Below is a small trained network, with its code and all its weights. Each question gives an input and a target symbol and asks what happens when units are switched off, that is, made to give their printed mean instead of their output.

import numpy as np


def w(rows, s, z=0):
    codes = np.array(rows[::2]) - 128.0
    scale = np.full(codes.shape[1], s)
    scale[-1] = z or s
    return codes * scale


def norm(h):
    return h / np.sqrt((h * h).mean(-1, keepdims=True) + 1e-5)


def f(y):
    return np.maximum(y, 0)


def softmax(a):
    e = np.exp(a - a.max(-1, keepdims=True))
    return e / e.sum(-1, keepdims=True)


def log_softmax(a):
    a = a - a.max(-1, keepdims=True)
    return a - np.log(np.exp(a).sum(-1, keepdims=True))


def net(x, mask):
    ids = ['ΓΘΣΩβζλμξπτφψ'.index(c) for c in x.split()]
    T = len(ids)
    res = E[ids] + P[:T]
    u = 0
    for l in range(2):
        r = norm(res)
        for j in range(2):
            rows = slice(4 * j, 4 * j + 4)
            q, k, v = (r @ M[l][rows].T for M in (Q, K, V))
            z = softmax(np.where(np.tri(T) > 0, q @ k.T / 4**0.5, -1e9)) @ v
            o = O[l][rows]
            res = res + np.where(mask[u + j], z, o[:, -1]) @ o[:, :-1]
        u += 2
        y = f(norm(res) @ A[l][:, :-1].T + A[l][:, -1])
        res = res + np.where(mask[u : u + 8], y, B[l][:, -1]) @ B[l][:, :-1]
        u += 8
    return log_softmax(norm(res)[-1] @ U[:, :-1].T + U[:, -1])


Q, K, V, O, A, B = {}, {}, {}, {}, {}, {}
E = w([
[150,87,168],'Γ',
[123,212,148],'Θ',
[123,225,122],'Σ',
[100,23,133],'Ω',
[69,92,148],'β',
[146,156,240],'ζ',
[38,91,177],'λ',
[107,101,120],'μ',
[147,155,93],'ξ',
[51,155,77],'π',
[130,5,83],'τ',
[40,148,62],'φ',
[114,106,73],'ψ',
],0.016)
P = w([
[190,187,198],'0',
[105,33,61],'1',
[94,41,81],'2',
[92,43,17],'3',
[123,55,3],'4',
[125,65,30],'5',
],0.0043)
Q[0] = w([
[134,40,106],'0.h0',
[111,153,106],'0.h0',
[129,79,111],'0.h0',
[156,28,147],'0.h0',
[250,92,161],'0.h1',
[115,163,86],'0.h1',
[163,155,37],'0.h1',
[140,109,201],'0.h1',
],0.022)
K[0] = w([
[168,233,134],'0.h0',
[95,143,95],'0.h0',
[147,183,128],'0.h0',
[212,208,184],'0.h0',
[226,241,141],'0.h1',
[123,62,15],'0.h1',
[136,120,3],'0.h1',
[160,143,178],'0.h1',
],0.017)
V[0] = w([
[164,185,120],'0.h0',
[86,120,184],'0.h0',
[119,149,161],'0.h0',
[176,155,79],'0.h0',
[113,119,142],'0.h1',
[156,122,122],'0.h1',
[250,118,195],'0.h1',
[192,122,179],'0.h1',
],0.023)
O[0] = w([
[154,73,167,102],'0.h0',
[52,144,146,158],'0.h0',
[92,111,163,134],'0.h0',
[199,97,125,94],'0.h0',
[103,100,133,149],'0.h1',
[147,171,128,106],'0.h1',
[187,251,192,6],'0.h1',
[152,182,172,63],'0.h1',
],0.022,0.011)
A[0] = w([
[141,89,160,81],'0.n0',
[82,79,128,189],'0.n1',
[69,175,104,130],'0.n2',
[209,200,3,253],'0.n3',
[82,78,120,184],'0.n4',
[156,101,61,131],'0.n5',
[39,193,75,123],'0.n6',
[151,100,80,86],'0.n7',
],0.024,0.005)
B[0] = w([
[146,78,131,149],'0.n0',
[96,169,88,247],'0.n1',
[152,98,93,186],'0.n2',
[181,255,132,181],'0.n3',
[85,167,94,254],'0.n4',
[114,157,162,204],'0.n5',
[208,78,100,222],'0.n6',
[103,159,140,181],'0.n7',
],0.043,0.014)
Q[1] = w([
[162,60,146],'1.h0',
[124,135,127],'1.h0',
[150,167,2],'1.h0',
[81,195,147],'1.h0',
[174,159,79],'1.h1',
[83,125,181],'1.h1',
[184,153,66],'1.h1',
[188,131,58],'1.h1',
],0.024)
K[1] = w([
[68,132,112],'1.h0',
[131,127,126],'1.h0',
[196,2,80],'1.h0',
[175,159,163],'1.h0',
[105,152,91],'1.h1',
[175,104,153],'1.h1',
[81,160,85],'1.h1',
[42,170,82],'1.h1',
],0.025)
V[1] = w([
[11,167,193],'1.h0',
[106,137,143],'1.h0',
[138,188,103],'1.h0',
[156,127,105],'1.h0',
[143,162,104],'1.h1',
[202,43,93],'1.h1',
[206,207,4],'1.h1',
[147,157,61],'1.h1',
],0.02)
O[1] = w([
[34,142,237,38],'1.h0',
[104,123,151,109],'1.h0',
[50,134,108,152],'1.h0',
[141,136,99,156],'1.h0',
[153,133,111,157],'1.h1',
[173,97,211,116],'1.h1',
[250,174,134,253],'1.h1',
[184,184,154,200],'1.h1',
],0.022,0.012)
A[1] = w([
[43,199,163,176],'1.n0',
[53,94,105,84],'1.n1',
[98,217,83,104],'1.n2',
[127,125,130,74],'1.n3',
[76,145,212,3],'1.n4',
[190,64,95,186],'1.n5',
[153,167,222,203],'1.n6',
[2,188,191,21],'1.n7',
],0.021,0.0039)
B[1] = w([
[193,132,194,188],'1.n0',
[189,169,186,195],'1.n1',
[144,100,33,251],'1.n2',
[139,138,100,128],'1.n3',
[56,152,115,145],'1.n4',
[121,96,224,197],'1.n5',
[48,98,188,172],'1.n6',
[177,172,254,177],'1.n7',
],0.04,0.012)
U = w([
[114,136,112,211],'Γ',
[114,167,174,213],'Θ',
[153,56,160,219],'Σ',
[222,87,132,30],'Ω',
[122,142,104,60],'β',
[156,122,132,129],'ζ',
[76,53,131,211],'λ',
[144,192,115,78],'μ',
[152,141,115,135],'ξ',
[42,138,150,143],'π',
[170,216,140,2],'τ',
[5,192,119,104],'φ',
[108,202,126,152],'ψ',
],0.018,0.0049)

Each question gives the input, a string of symbols that net reads in full, and the target symbol t.
The units are the heads (4 rows each of Q, K, V and O) and the neurons (one row each of A and B). Each row of codes is followed by its name. A weight is (code - 128) times the scale printed after its matrix; where a second scale follows, it is the last column's (O, A, B and U).
mask holds one flag per unit, layer by layer, with each layer's heads first. A switched-off unit (its flag False) gives its mean, the last column of its rows in O or B, instead of its output. The means were averaged over made-up inputs and are rounded, as every weight is.
A unit's drop is (log p(t) with every unit on - log p(t) with that unit switched off) / (log p(t) with every unit on - log p(t) with every unit switched off).
The circuit of an input: a set's keep is (log p(t) with only the set's units on - log p(t) with every unit switched off) / (log p(t) with every unit on - log p(t) with every unit switched off). Starting from the 12 units with the biggest drops (on a tie, the unit counted first), units are removed one at a time, each time the one whose removal leaves the highest keep (on an exact tie, the one counted first), for as long as the keep stays at least 0.8.
circuit, biggest first: the units of the circuit, biggest drop first
most important unit: the unit with the biggest drop
top k neurons: the k neurons with the biggest drops, biggest first
top k neurons in layer l: the k neurons of layer l with the biggest drops, biggest first
heads that matter: for each layer, one digit per head in row order, 1 if its drop is at least 0.15 and else 0, layers parted by /
input μ Σ ψ Σ μ, target Ω: top neuron -> 0.n3
input Θ Θ Σ, target Θ: top 3 neurons in layer 0 -> 0.n6, 0.n2, 0.n3
input μ Σ Σ ψ, target Ω: heads that matter -> 10 / 11
input β λ ζ, target Θ: heads that matter -> 01 / 10
input Σ β τ Σ λ λ, target λ: circuit, biggest first -> 0.h1, 0.n3
input Σ λ π Θ λ, target λ: heads that matter -> 11 / 01
input μ Ω μ, target Ω: circuit, biggest first -> 0.n6, 0.h0, 1.n5, 0.n3
input ζ β λ, target φ: circuit, biggest first -> 0.h0, 1.h0
input ξ Σ ψ, target Σ: top 2 neurons in layer 1 -> 1.n1, 1.n2
input μ λ β, target Ω: top 2 neurons in layer 1 -> 1.n5, 1.n2
input Ω ζ Ω Σ, target Ω: circuit, biggest first -> 0.n6, 0.h0, 1.n5
input μ Σ λ, target Ω: top 2 neurons in layer 0 -> 0.n2, 0.n1
input ζ ξ τ Σ λ, target φ: top 2 neurons -> 0.n3, 0.n6
input ξ Σ ξ λ, target Σ: heads that matter -> 10 / 00
input μ λ Θ λ, target Ω: heads that matter -> 11 / 11
input ξ ξ β τ Ω Θ, target Ω: most important unit -> 0.h0
input ψ π ζ, target Θ: heads that matter -> 01 / 10
input Σ β π μ Σ Ω, target Σ: heads that matter -> 11 / 00
input μ Ω Γ, target Ω: heads that matter -> 11 / 00
input Θ φ Σ, target φ: top 3 neurons -> 0.n6, 0.n2, 0.n3
input ξ Γ φ Θ π ψ, target Σ: top 3 neurons -> 0.n3, 1.n1, 0.n0
input π Σ τ λ, target Θ: heads that matter -> 10 / 10
input Σ Σ Σ, target Σ: top 4 neurons -> 0.n3, 0.n0, 0.n5, 1.n1
input Σ π λ τ, target λ: most important unit -> 0.h1
